Below are the code and all the weights of a small trained network. Each question names an input and a class and asks about switching units off, where a switched-off unit gives its printed mean instead of its output.

import numpy as np


def w(rows, s, z=0):
    codes = np.array(rows[::2]) - 128.0
    scale = np.full(codes.shape[1], s)
    scale[-1] = z or s
    return codes * scale


def norm(h):
    return h / np.sqrt((h * h).mean(-1, keepdims=True) + 1e-5)


def f(y):
    return y / 2 * (1 + np.tanh(0.7978845608 * (y + 0.044715 * y**3)))


def log_softmax(a):
    a = a - a.max(-1, keepdims=True)
    return a - np.log(np.exp(a).sum(-1, keepdims=True))


def net(x, mask):
    res = np.array(x, float).reshape(1, 2) / 4 @ E
    u = 0
    for l in range(3):
        y = f(norm(res) @ A[l][:, :-1].T + A[l][:, -1])
        res = res + np.where(mask[u : u + 12], y, B[l][:, -1]) @ B[l][:, :-1]
        u += 12
    return log_softmax(norm(res)[-1] @ U[:, :-1].T + U[:, -1])


A, B = {}, {}
E = w([
[157,9,129,14,229,118],'x0',
[39,215,193,4,84,23],'x1',
],0.00046)
A[0] = w([
[143,5,116,98,208,122,95],'0.n1',
[83,191,135,220,76,97,155],'0.n2',
[80,220,149,193,60,76,52],'0.n3',
[126,75,118,134,145,135,219],'0.n4',
[78,157,191,9,133,58,104],'0.n5',
[112,111,123,140,125,123,133],'0.n6',
[186,32,109,89,210,142,35],'0.n7',
[190,100,66,222,130,221,19],'0.n8',
[131,133,129,132,139,122,129],'0.n9',
[87,226,144,202,83,91,12],'0.n10',
[157,102,89,188,134,177,5],'0.n11',
[152,14,109,94,205,128,84],'0.n12',
],0.0028,0.0018)
B[0] = w([
[190,113,158,86,108,233,213],'0.n1',
[195,141,38,91,122,161,252],'0.n2',
[110,132,95,78,54,192,210],'0.n3',
[217,120,2,187,180,188,208],'0.n4',
[103,61,160,250,203,45,243],'0.n5',
[132,119,137,126,113,116,132],'0.n6',
[140,148,147,86,44,209,184],'0.n7',
[122,111,120,224,162,30,238],'0.n8',
[118,127,134,127,137,136,129],'0.n9',
[136,146,145,86,90,166,176],'0.n10',
[128,143,93,145,114,74,130],'0.n11',
[190,121,157,74,85,227,203],'0.n12',
],0.0016,0.0014)
A[1] = w([
[124,93,136,145,112,121,79],'1.n1',
[106,202,82,127,33,232,65],'1.n2',
[145,110,106,107,140,105,105],'1.n3',
[47,167,148,150,122,17,72],'1.n4',
[56,153,142,170,117,42,9],'1.n5',
[24,159,127,118,134,19,57],'1.n6',
[45,151,164,186,144,19,43],'1.n7',
[135,41,185,161,159,90,100],'1.n8',
[35,140,175,184,133,2,40],'1.n9',
[191,151,91,51,120,223,61],'1.n10',
[105,119,113,114,132,134,113],'1.n11',
[154,121,122,127,138,91,127],'1.n12',
],0.0033,0.0016)
B[1] = w([
[121,147,153,130,124,158,109],'1.n1',
[70,135,220,22,109,111,247],'1.n2',
[132,141,156,171,86,115,119],'1.n3',
[136,69,50,195,92,195,172],'1.n4',
[115,68,92,151,113,182,132],'1.n5',
[128,94,48,191,59,157,166],'1.n6',
[148,95,66,177,63,245,179],'1.n7',
[65,186,215,108,139,132,168],'1.n8',
[99,53,84,196,35,252,194],'1.n9',
[77,83,62,144,45,225,217],'1.n10',
[127,128,122,131,102,98,116],'1.n11',
[122,155,154,175,135,149,134],'1.n12',
],0.0023,0.0015)
A[2] = w([
[68,55,205,186,160,172,77],'2.n1',
[136,130,64,71,120,151,4],'2.n2',
[73,190,125,27,112,65,75],'2.n3',
[75,52,53,177,69,143,160],'2.n4',
[17,239,115,30,41,82,16],'2.n5',
[93,108,159,2,120,166,58],'2.n6',
[163,96,118,62,102,252,31],'2.n7',
[87,91,143,141,111,138,108],'2.n8',
[123,152,155,141,82,221,90],'2.n9',
[37,195,122,194,115,32,115],'2.n10',
[101,138,169,155,144,101,102],'2.n11',
[176,131,74,205,202,9,71],'2.n12',
],0.0038,0.0023)
B[2] = w([
[194,131,35,8,22,63,145],'2.n1',
[191,55,188,153,125,116,96],'2.n2',
[36,206,145,151,131,170,179],'2.n3',
[123,224,171,143,192,117,251],'2.n4',
[126,219,205,37,30,200,234],'2.n5',
[196,160,62,247,132,150,209],'2.n6',
[251,47,225,38,245,179,227],'2.n7',
[182,167,106,118,120,92,127],'2.n8',
[126,115,160,78,230,67,178],'2.n9',
[220,77,164,102,168,182,153],'2.n10',
[88,93,66,109,148,133,102],'2.n11',
[229,243,42,167,183,69,206],'2.n12',
],0.0027,0.0018)
U = w([
[253,252,4,252,248,8,164],'0',
[3,1,5,251,5,253,223],'1',
[123,83,242,190,66,56,2],'2',
[4,170,249,13,251,2,138],'3',
[253,2,253,2,253,247,231],'4',
[59,9,7,3,6,5,164],'5',
[6,254,247,8,4,255,241],'6',
[122,83,242,190,67,55,2],'7',
],0.0071,0.007)

Each question gives the input, the list of numbers given to net, and the class t.
The units are the neurons (one row each of A and B). Each row of codes is followed by its name. A weight is (code - 128) times the scale printed after its matrix; where a second scale follows, it is the last column's (A, B and U).
mask holds one flag per neuron, layer by layer. A switched-off neuron (its flag False) gives its mean, the last column of its row in B, instead of its output. The means were averaged over made-up inputs and are rounded, as every weight is.
A unit's drop is (log p(t) with every unit on - log p(t) with that unit switched off) / (log p(t) with every unit on - log p(t) with every unit switched off).
The circuit of an input: a set's keep is (log p(t) with only the set's units on - log p(t) with every unit switched off) / (log p(t) with every unit on - log p(t) with every unit switched off). Starting from the 12 units with the biggest drops (on a tie, the unit counted first), units are removed one at a time, each time the one whose removal leaves the highest keep (on an exact tie, the one counted first), for as long as the keep stays at least 0.8.
circuit, biggest first: the units of the circuit, biggest drop first
unit that matters most: the unit with the biggest drop
top k neurons: the k neurons with the biggest drops, biggest first
top k neurons in layer l: the k neurons of layer l with the biggest drops, biggest first
drop when u is switched off: that unit's drop, to one decimal
input [8,6], class 5: unit that matters most => 0.n5
input [3,5], class 1: circuit, biggest first => (0.n5 1.n9)
input [5,7], class 1: circuit, biggest first => (0.n5 1.n9)
input [2,2], class 5: circuit, biggest first => (0.n5 2.n1)
input [-5,-3], class 0: top 2 neurons => (0.n8 0.n7)
input [5,6], class 5: top 3 neurons => (2.n1 0.n8 1.n8)
input [3,2], class 3: top 2 neurons => (0.n5 0.n8)
input [3,4], class 1: top 4 neurons => (0.n5 1.n9 0.n2 1.n7)
input [6,4], class 3: top 4 neurons => (0.n8 0.n1 0.n5 0.n12)
input [8,5], class 3: top 2 neurons in layer 1 => (1.n8 1.n9)
input [1,-6], class 0: top 2 neurons in layer 0 => (0.n8 0.n3)
input [0,0], class 0: top 4 neurons => (0.n3 0.n7 0.n1 0.n12)
input [-4,7], class 1: drop when 0.n5 is switched off => 1.0
input [-2,3], class 1: unit that matters most => 0.n7
input [0,-1], class 0: drop when 0.n8 is switched off => 1.9
input [7,7], class 5: drop when 0.n5 is switched off => 0.9
input [1,2], class 1: drop when 1.n9 is switched off => 0.4
